Below are the code and all the weights of a small trained network. Each question names an input and a class and asks about switching units off, where a switched-off unit gives its printed mean instead of its output.

import numpy as np


def w(rows, s, z=0):
    codes = np.array(rows[::2]) - 128.0
    scale = np.full(codes.shape[1], s)
    scale[-1] = z or s
    return codes * scale


def f(y):
    return y / 2 * (1 + np.tanh(0.7978845608 * (y + 0.044715 * y**3)))


def log_softmax(a):
    a = a - a.max(-1, keepdims=True)
    return a - np.log(np.exp(a).sum(-1, keepdims=True))


def net(x, mask):
    res = np.array(x, float).reshape(1, 6) / 4 @ E
    y = f(res @ A[0][:, :-1].T + A[0][:, -1])
    res = res + np.where(mask, y, B[0][:, -1]) @ B[0][:, :-1]
    return log_softmax(res[-1] @ U[:, :-1].T + U[:, -1])


A, B = {}, {}
E = w([
[224,107,134,108,80,110,114],'x0',
[122,132,129,116,130,122,120],'x1',
[97,115,181,175,111,68,37],'x2',
[169,117,174,117,205,151,124],'x3',
[150,246,129,146,125,105,140],'x4',
[112,112,180,121,105,75,232],'x5',
],0.011)
A[0] = w([
[165,201,95,166,152,75,147,32],'N1',
[125,126,218,125,228,167,127,154],'N2',
[167,133,152,79,197,154,155,99],'N3',
[149,246,125,139,105,85,128,81],'N4',
[127,122,184,170,142,88,60,32],'N5',
[61,202,154,152,147,175,140,132],'N6',
[126,173,91,126,132,222,29,42],'N7',
[116,52,117,132,124,154,128,24],'N8',
[139,250,144,137,157,132,129,74],'N9',
[52,104,117,151,207,147,136,111],'N10',
[132,128,23,110,90,167,193,61],'N11',
[74,89,80,80,91,126,123,68],'N12',
[91,47,130,110,124,157,110,17],'N13',
[93,114,174,168,60,93,62,57],'N14',
[32,158,93,148,153,137,124,60],'N15',
[146,138,63,78,141,181,184,2],'N16',
[109,123,187,76,115,94,215,31],'N17',
[119,108,162,176,117,65,122,65],'N18',
[152,103,16,149,158,143,95,66],'N19',
[244,105,127,86,89,96,96,75],'N20',
[55,145,35,143,17,123,154,78],'N21',
],0.011,0.0082)
B[0] = w([
[120,49,132,86,150,108,151,175],'N1',
[166,160,132,124,64,153,71,233],'N2',
[117,151,141,119,156,120,8,195],'N3',
[118,32,121,98,142,181,122,244],'N4',
[92,184,111,70,234,164,118,196],'N5',
[147,125,74,120,105,77,146,218],'N6',
[86,127,235,174,100,92,213,234],'N7',
[152,54,137,91,181,97,150,155],'N8',
[142,31,145,97,160,121,134,221],'N9',
[184,126,75,134,87,39,159,206],'N10',
[104,175,121,117,255,119,85,212],'N11',
[157,95,144,100,115,133,82,168],'N12',
[110,56,106,74,154,126,135,171],'N13',
[106,153,108,114,227,92,120,242],'N14',
[173,147,97,141,118,78,168,199],'N15',
[93,173,101,122,227,113,132,187],'N16',
[104,148,209,180,138,93,175,202],'N17',
[121,176,144,111,187,117,133,170],'N18',
[125,126,218,154,139,99,206,186],'N19',
[154,166,46,166,97,42,196,234],'N20',
[221,154,195,127,96,164,43,255],'N21',
],0.01,0.0073)
U = w([
[101,173,120,107,195,121,119,88],'0',
[144,10,135,104,139,127,141,103],'1',
[106,141,232,162,114,109,190,88],'2',
[197,144,161,121,101,132,75,163],'3',
[134,130,123,138,119,120,136,255],'4',
[164,139,62,141,102,70,174,89],'5',
[94,156,96,168,43,206,120,152],'6',
[11,134,81,150,73,231,149,64],'7',
],0.014,0.019)

Each question gives the input, the list of numbers given to net, and the class t.
The units are the neurons (one row each of A and B). Each row of codes is followed by its name. A weight is (code - 128) times the scale printed after its matrix; where a second scale follows, it is the last column's (A, B and U).
mask holds one flag per neuron, in row order. A switched-off neuron (its flag False) gives its mean, the last column of its row in B, instead of its output. The means were averaged over made-up inputs and are rounded, as every weight is.
A unit's drop is (log p(t) with every unit on - log p(t) with that unit switched off) / (log p(t) with every unit on - log p(t) with every unit switched off).
The circuit of an input: a set's keep is (log p(t) with only the set's units on - log p(t) with every unit switched off) / (log p(t) with every unit on - log p(t) with every unit switched off). Starting from the 12 units with the biggest drops (on a tie, the unit counted first), units are removed one at a time, each time the one whose removal leaves the highest keep (on an exact tie, the one counted first), for as long as the keep stays at least 0.8.
circuit, biggest first: the units of the circuit, biggest drop first
unit that matters most: the unit with the biggest drop
k most important neurons: the k neurons with the biggest drops, biggest first
drop when u is switched off: that unit's drop, to one decimal
input [1,6,-7,-6,3,-4], class 0: circuit, biggest first	(N11)
input [0,-1,-6,6,-5,2], class 0: circuit, biggest first	(N16, N3)
input [5,5,-6,5,7,-2], class 1: circuit, biggest first	(N9, N4)
input [-6,4,6,-7,4,1], class 3: 2 most important neurons	(N21, N20)
input [-8,5,-5,-1,-7,-3], class 5: 2 most important neurons	(N10, N15)
input [-8,7,-7,3,6,1], class 5: 3 most important neurons	(N6, N10, N15)
input [-6,3,0,-1,-4,-4], class 5: circuit, biggest first	(N10, N15)
input [4,-2,4,1,-4,-4], class 0: circuit, biggest first	(N5, N21)
input [8,-6,-8,-8,-8,-4], class 0: 2 most important neurons	(N11, N16)
input [7,-3,-2,2,-2,5], class 5: 2 most important neurons	(N20, N7)
input [-2,-3,-5,7,-5,7], class 2: 2 most important neurons	(N17, N21)
input [-1,3,4,7,3,5], class 3: 2 most important neurons	(N2, N7)
input [-8,-2,-1,8,-1,-7], class 3: 2 most important neurons	(N2, N3)
input [-1,-6,7,-1,-5,-6], class 0: unit that matters most	N5
input [6,6,0,1,-7,8], class 2: 3 most important neurons	(N17, N4, N9)
input [-3,-3,-4,-7,0,-6], class 3: 3 most important neurons	(N21, N17, N12)
input [-8,7,2,0,3,-6], class 5: 2 most important neurons	(N6, N10)
input [8,6,8,2,-1,8], class 0: 4 most important neurons	(N5, N14, N18, N7)
input [-6,-5,-4,7,6,-8], class 2: 2 most important neurons	(N7, N19)
input [-2,7,7,-6,3,-1], class 0: unit that matters most	N14
input [3,4,5,-3,4,-6], class 2: 2 most important neurons	(N7, N11)
input [-8,-2,3,-7,-2,2], class 5: 3 most important neurons	(N15, N10, N6)
input [-2,3,6,-4,7,7], class 1: circuit, biggest first	(N4, N9)
input [0,1,-1,-7,-5,-8], class 2: drop when N19 is switched off	0.4
input [3,6,-5,7,-1,5], class 3: drop when N21 is switched off	-0.1
input [3,7,2,1,8,7], class 1: drop when N4 is switched off	0.4
input [-8,3,0,-2,-6,-4], class 5: circuit, biggest first	(N10)
input [8,7,4,3,3,1], class 5: drop when N20 is switched off	0.8
